Where the symbols take the points:
bd i lg
bd b pr
hs i lt
hs b mb
bh i fz
bh b rz
mb i qp
mb b hs
cd i gp
cd b dt
pz i fb
pz b hg
qg i bd
qg b hq
br i qg
br b bl
rd i ch
rd b dg
gt i zt
gt b gn
gn i rd
gn b gt
rt i pf
rt b nz
rc i dg
rc b ch
fl i bn
fl b sg
fb i nz
fb b pf
nz i br
nz b rt
ld i ll
ld b qz
bz i bh
bz b dr
ll i cp
ll b pg
dr i qd
dr b bz
dg i gt
dg b rd
jm i gn
jm b zt
sg i sf
sg b fl
qz i qm
qz b ld
hg i cd
hg b pz
ms i dt
ms b gp
jt i rz
jt b fz
fz i th
fz b jt
mf i bz
mf b qd
rz i dr
rz b bh
hq i bl
hq b qg
pf i hg
pf b fb
lg i rc
lg b sj
pg i qz
pg b ll
sj i pr
sj b lg
pr i hq
pr b bd
qm i mb
qm b lt
bp i sg
bp b bn
zt i mf
zt b jm
th i pg
th b cp
lt i ld
lt b qm
gp i bp
gp b ms
bn i ms
bn b bp
ch i sj
ch b rc
cp i jt
cp b th
qp i fl
qp b sf
qd i jm
qd b mf
dt i pz
dt b cd
sf i hs
sf b qp
bl i rt
bl b br

The rows follow the links: the fewer symbols apart two points are, the more alike their rows tend to be.

Here are some points, each with a row of numbers. One shown again gets a slightly different row.
sg: [-23, -32,  -1,  37,  46, -35,  50,  37, -63,  48,  50, -19,  23,  -1, -59,  -6, -29,  34,   4,  -2,   5, -46, -72,  75, -15,  -8,   8, -33,  20,  56, -10,   4, -14, -23, -10,  12,  55, -42,   9]
lt: [  17,    3,   19,   22,   47,   -1,   29,    4,  -63,   53,  -50,   17,   27,  -10,  -19,   -5,  -22,   -5,   12,   23,    3,  -21, -122,  -34,    3,  -31,    7,  -44,    4,   60,   23,   10,  -41,  -36,  -41,   -5,   57,   -3,   -6]
cp: [ 31,  -4,   1,  -7,  44,  25, -12, -38,   1,   5, -81,  35,   3,   4,  22,   7,  37,  -9, -19,  -2, -17,  13, -53, -90,  18,   7,   6, -40, -54,  23,   8, -18, -71, -12, -16,  -2,  48,  76, -21]
qz: [  4, -38, -34, -12,   2, -44,   3,   1,  27,  -2,  87, -14,  12,  13,  10,   2, -15,  22,   7, -16, -25, -24,  69,  37, -10,  36,  43,   3,  12, -45, -39,  18,  18,  46,  38,  64, -53,  21,  49]
bh: [ 39,   7, -21, -75, -42,  15,  12, -11,  -8,  22, -19,  -3, -18,  15,  40,   4, -28, -36,   9, -23, -29,  24,  93, -80,  -4,   3,  24,  -8, -13, -36,   8,  14,   1,  59,  46,   8, -39,  62,  -2]
qg: [-32, -25, -48,  28,  22, -10, -25,  -1,  21, -43,  12,  20, -17,  17, -33,  -1,  92,  44, -43, -19,  -5,  18, -24,  38,   7,  34, -39,  16, -70,  17, -12, -60, -15, -33,  -7, -29,  64,  -3, -47]
sf: [-13, -13,  16,  41,  44, -21,  35,  37, -67,  59,   5,  -8,  38,  -1, -42, -12, -21,  20,   8,  17,   6, -34, -97,  29, -11, -27,   3, -39,  23,  58,   6,   7, -31, -33, -34,   3,  48, -23,   3]
pg: [ 16, -40, -31, -32,  -5, -27,   6,  -4,  24,  -7,  71, -12,  -9,  27,  20,  -1, -11,  16,  -7, -32, -22, -11,  97,   9, -16,  36,  37,   0,  -9, -45, -33,   9,  11,  62,  50,  65, -50,  45,  39]
hq: [  3,  62,  20, -53, -69,  49,  11,  -8,   8, -30, -32, -27, -22, -18,  31,   8, -64, -69,  12, -15,  17,   4,  78, -14,   2,   1,  -4,  23,  61, -27,  22,  28,  33,  19,  28,  -5, -50, -30,  -6]
hg: [-27,   2, -37, -55,  -9,  10,  40,  14, -14, -43,  52, -35, -20,  18, -15,  27, -47, -11, -35, -63, -15, -40,  87,  69,  -1,  47,   2, -14,  22,   7, -18,  -8,   3,   1,  68,  61,   6, -15,   5]
gt: [ 23,  23,  -4,  18, -42,   3,  -5,  29, -39,  80,  -9,   0,   1,   8,   2, -26,  13,  15,  27,  44,  21,  49,  -6, -72,   1, -75, -20,  32, -25,  -5,  51,   3,  28,  22, -34, -92,   8,  -5, -35]
sj: [  5,  41,  34,  -1, -72,  26, -24,   8,  27,  -8,  -8, -16,  -3, -28,  26,  -9, -22, -32,  35,  35,  36,  28,  41,  -4,  -2, -36, -13,  54,  53, -50,  21,  34,  65,  23, -17, -46, -72, -45,  14]
rc: [-10,  -8, -15,  42, -25, -31,  -7,  41, -16,  52,  33,   6,   3,  13, -34, -29,  73,  66,   5,  42,  22,  38, -27,   4,  -9, -42, -29,  37, -60, -10,  28, -30,  27,   3, -32, -82,  42, -26, -40]
fb: [-19,  22,   4, -15,  35,  48,  -3, -34,   7, -72, -84,  14, -16,  -7,   1,  24,  10, -31, -41, -28,   2, -12, -44,  16,  23,  42, -29, -39,  -6,  47,  -9, -35, -46, -73,  -1,  14,  61, -11, -29]
gn: [  1, -24,   2,  41, -33, -30, -61,  -1,  68,   0,  47,   3,   9,  -4,  23, -32,  65,  45,  26,  43,  13,  44,  24,  -1, -11, -17, -10,  72, -29, -69,  -3,   5,  45,  25, -31, -43, -59, -11,   8]
ch: [ -3,  28,  30,  20, -69,  -1, -39,   5,  40,  -1,  13, -13,  10, -26,   7, -16,   3,   3,  45,  52,  36,  32,  22,  -6,  -2, -40, -21,  70,  29, -54,  17,  32,  64,  25, -26, -56, -75, -45,  11]
bp: [-29, -25, -17,  15,  46, -36,  51,  43, -51,  26,  74, -22,  11,   6, -51,  -6, -23,  43, -16,  -9,  -8, -69, -39,  96,  -7,   8,  11, -29,  18,  46, -15, -13,  -8, -24,   8,  37,  48, -43,  16]

Each walk starts at a row. The symbols on each line, taken left to right, move it on to the next point.
Answer with the point's row; about right is enough.
new walk
[ 27, -11, -37, -58,  -9,  -9,   1,  -7,  26,   3,  40, -14, -20,  24,  26,  -3, -19, -16,  -6, -37, -33,   3, 109, -28,  -5,  29,  40,   7,  -6, -44, -20,   6,   2,  60,  61,  53, -49,  65,  25]
b i b: [ 35,   4, -27, -66, -25,   3,  11, -15,   1,   6,  13,  -2, -21,  22,  25,   5, -27, -13,  -7, -35, -21,  17, 110, -56,  -5,  16,  29,  -3, -17, -36,   3,   9,   1,  65,  58,  38, -38,  63,  16]
i b i: [ 25, -16, -15,  -4,  36,  11, -34, -40,  30,  -9, -65,  39, -10,  20,  23,  -3,  62,   9, -20,  -8, -24,  23, -28, -85,  15,  18,   8, -22, -67,   7,   7, -23, -57,  -2,  -5,   1,  31,  82, -12]
new walk
[ 14, -46, -32,  26,  19, -18, -58, -33,  64, -17,   3,  42, -12,  23,  21, -16, 101,  35, -11,   6, -16,  44,  11, -41,   5,  15,   6,  26, -82, -40, -18, -24, -11,  20, -15, -11,  -8,  61,  -8]
i b b: [  2, -39, -27,  27,  -2, -32, -65, -13,  69, -12,  34,  32,  -2,   8,  18, -27, 101,  54,  -5,  14,  -1,  52,   5, -26,   2,   0,  -5,  49, -65, -57, -19, -22,  15,  22, -17, -20, -28,  43,   5]
i b: [ 41,  40,   1, -23, -58,  11,   6,  20, -45,  79, -29,  -8, -11,   4,   8, -20, -16, -12,  30,  27,  11,  55,  23, -98,  -5, -59,  -3,  17, -18, -12,  50,  18,  20,  41, -13, -75,   2,  22, -33]
new walk
[ -2,  46,  11, -69, -55,  47,  19,  -3,   0, -49, -19, -24, -28,   1,  26,  26, -68, -61,  -8, -24,   4,  -1,  93,   5,  -2,  18,  -1,   4,  54,  -7,  12,  11,  22,  13,  38,  25, -38, -19,   5]
i b b: [ -1,  35, -16, -83, -38,  42,  27, -11,   3, -50,  -5, -26, -25,   3,  19,  32, -64, -54, -14, -55,  -5, -17,  89,  21,   3,  44,  -5,   0,  54, -12,   0,   3,   7,  20,  61,  38, -19, -13,  -4]
i: [-13,  10, -23, -70, -33,  34,  30,   3, -13, -57,  19, -34, -23,  15,  -5,  23, -52, -32, -26, -60, -14, -23,  94,  43, -11,  43,  -2, -12,  26,  -5,  -9,  -5,   8,  15,  67,  49, -11, -16,  10]
new walk
[ 21, -32, -28,  13,  31,  -6, -48, -37,  46, -17, -32,  47, -17,  25,  25,  -7,  88,  26, -23, -15, -17,  41,  -8, -67,  15,  19,   6,  -4, -90, -13, -20, -30, -33,   9,  -7,  -8,   7,  83, -14]
i i b: [  37,   40,    7,  -44,  -59,   27,    7,   12,  -32,   55,  -43,    0,  -15,    7,   26,  -12,  -26,  -30,   28,    6,  -16,   37,   40, -108,   -2,  -36,   -1,    8,  -19,  -31,   47,   21,   10,   49,    8,  -48,  -19,   40,   -9]
b i: [  3, -40, -16,  39, -19, -36, -65,  -8,  70,  -2,  45,  22,  -9,   7,  15, -25,  88,  49,   7,  36,  -1,  41,  16,  -5,  -3,  -2,  -1,  62, -43, -58, -17, -10,  27,  15, -25, -32, -37,  19,   7]
new walk
[-23, -26, -31,  39,  -4, -33, -25,  22,  -3,  24,  43,   4,  -9,  22, -36, -20,  86,  72, -15,  19,  13,  34, -23,  23,  -3, -18, -29,  33, -72,  -1,  12, -40,  23, -20, -31, -70,  51, -20, -41]
i i: [   4,   -2,   -1,   29,  -36,  -29,  -18,   34,  -29,   70,   13,   -6,    0,    6,  -19,  -30,   41,   49,   26,   44,   17,   48,  -17,  -31,   -3,  -62,  -20,   39,  -41,   -6,   39,  -12,   25,   14,  -29, -103,   26,  -19,  -31]
b b b: [ -6,  -3,  10,  47, -49, -29, -54,   8,  51,  -4,  35,   5,   7, -22,  16, -20,  49,  27,  36,  47,  25,  43,  22,  -5,  -8, -41,  -5,  77,   7, -62,   5,  21,  57,  25, -35, -52, -69, -33,  18]
new walk
[-29, -12, -38,  11,  29,  20, -21, -14,  23, -69, -24,  27, -22,  18, -29,  17,  76,  27, -51, -32, -11,   7, -23,  36,  14,  42, -37, -13, -53,  30, -15, -66, -29, -52,   3,  -3,  71,  -2, -35]
b i b: [-28,  10, -11, -13,  36,  45, -21, -22,  19, -83, -52,  23, -24,  11,  -8,  28,  42, -12, -59, -34,  -8,  -2, -28,  22,  13,  48, -42, -25, -36,  50, -11, -50, -37, -58,   2,   5,  69,   5, -39]
i i i: [-37, -29, -44,  40,  17, -23, -30,  12,  17, -14,  31,  13, -11,  22, -31, -13,  89,  66, -28,  -9,   6,  22, -21,  40,   6,   5, -30,  26, -79,   8,  -2, -50,   4, -27, -15, -49,  55, -12, -45]
new walk
[  -7,    7,   34,   29,   48,   -7,   31,   26,  -70,   54,  -24,    5,   28,  -15,  -27,   -1,  -24,   15,   14,   23,   12,  -30, -116,    7,   -7,  -40,    4,  -43,    7,   64,   10,    6,  -29,  -26,  -35,  -14,   58,  -13,    1]
i i: [  18,    7,   24,   18,   44,   13,   17,  -15,  -48,   38,  -78,   19,   10,   -7,   -7,    0,   -6,  -13,    1,   14,    0,   -3, -101,  -59,   13,  -24,    8,  -49,   -1,   59,   14,    1,  -56,  -39,  -31,   -9,   54,   26,  -16]
b i: [-12, -41,   0,  16,  13, -48,   3,  13,  27,   8, 106,  -3,  17,   6,   2, -22, -22,  29,  14,  -2, -10, -40,  37,  74, -13,  21,  46,  14,  27, -38, -38,  19,  26,  30,  24,  66, -61,  -4,  55]
new walk
[-31, -25, -32, -11,  30, -28,  53,  35, -37,  -1,  89, -30,  -1,  18, -48,   3, -24,  23, -27, -37, -16, -56,  15,  99, -15,  37,  -3, -31,  14,  31, -25,  -8,   1, -15,  35,  55,  31, -24,  17]
b: [-11,  24,  61,  19,  29,  36,  18, -17, -11, -23, -58,  -6,  26, -38,  -7,  21, -48, -44,   8,  13,  21, -33, -91,  27,   4,  -5, -13, -21,  74,  52,   6,  25, -16, -62, -35,  23,  12, -41,  12]
i b: [-22, -14, -38, -34,  15, -14,  45,  24, -20, -19,  75, -31, -12,  18, -31,  19, -40,  13, -30, -51, -25, -47,  56,  92,  -9,  37,   6, -27,  22,  15, -24,  -9,   0,  -2,  49,  69,  18, -25,  12]
new walk
[-20, -17,  38,  61,  28, -42,  13,   9,  -8,   6,  51, -19,  39, -39, -13,   0, -29,   7,  27,  24,  17, -49, -52,  80,  -7, -16,  15,   2,  73,   3, -22,  45,  13, -18, -26,  43, -47, -55,  45]
i b b: [-18,  -2,  56,  51,  31, -15,  11,   4, -12,   1,   4, -14,  38, -41, -13,   2, -49,  -8,  35,  32,  30, -51, -75,  66,  -7, -18,   9,  -7,  83,  28, -12,  41,  13, -31, -40,  22, -21, -61,  35]
i: [-14,  15,  72,  43,  25,  13,  15,  -4, -16,  -7, -34, -15,  34, -43,  -8,  13, -49, -32,  25,  31,  25, -51, -84,  43,   6,  -9,  -2, -18,  79,  40, -10,  35,  -3, -51, -41,  24,  -6, -59,  19]
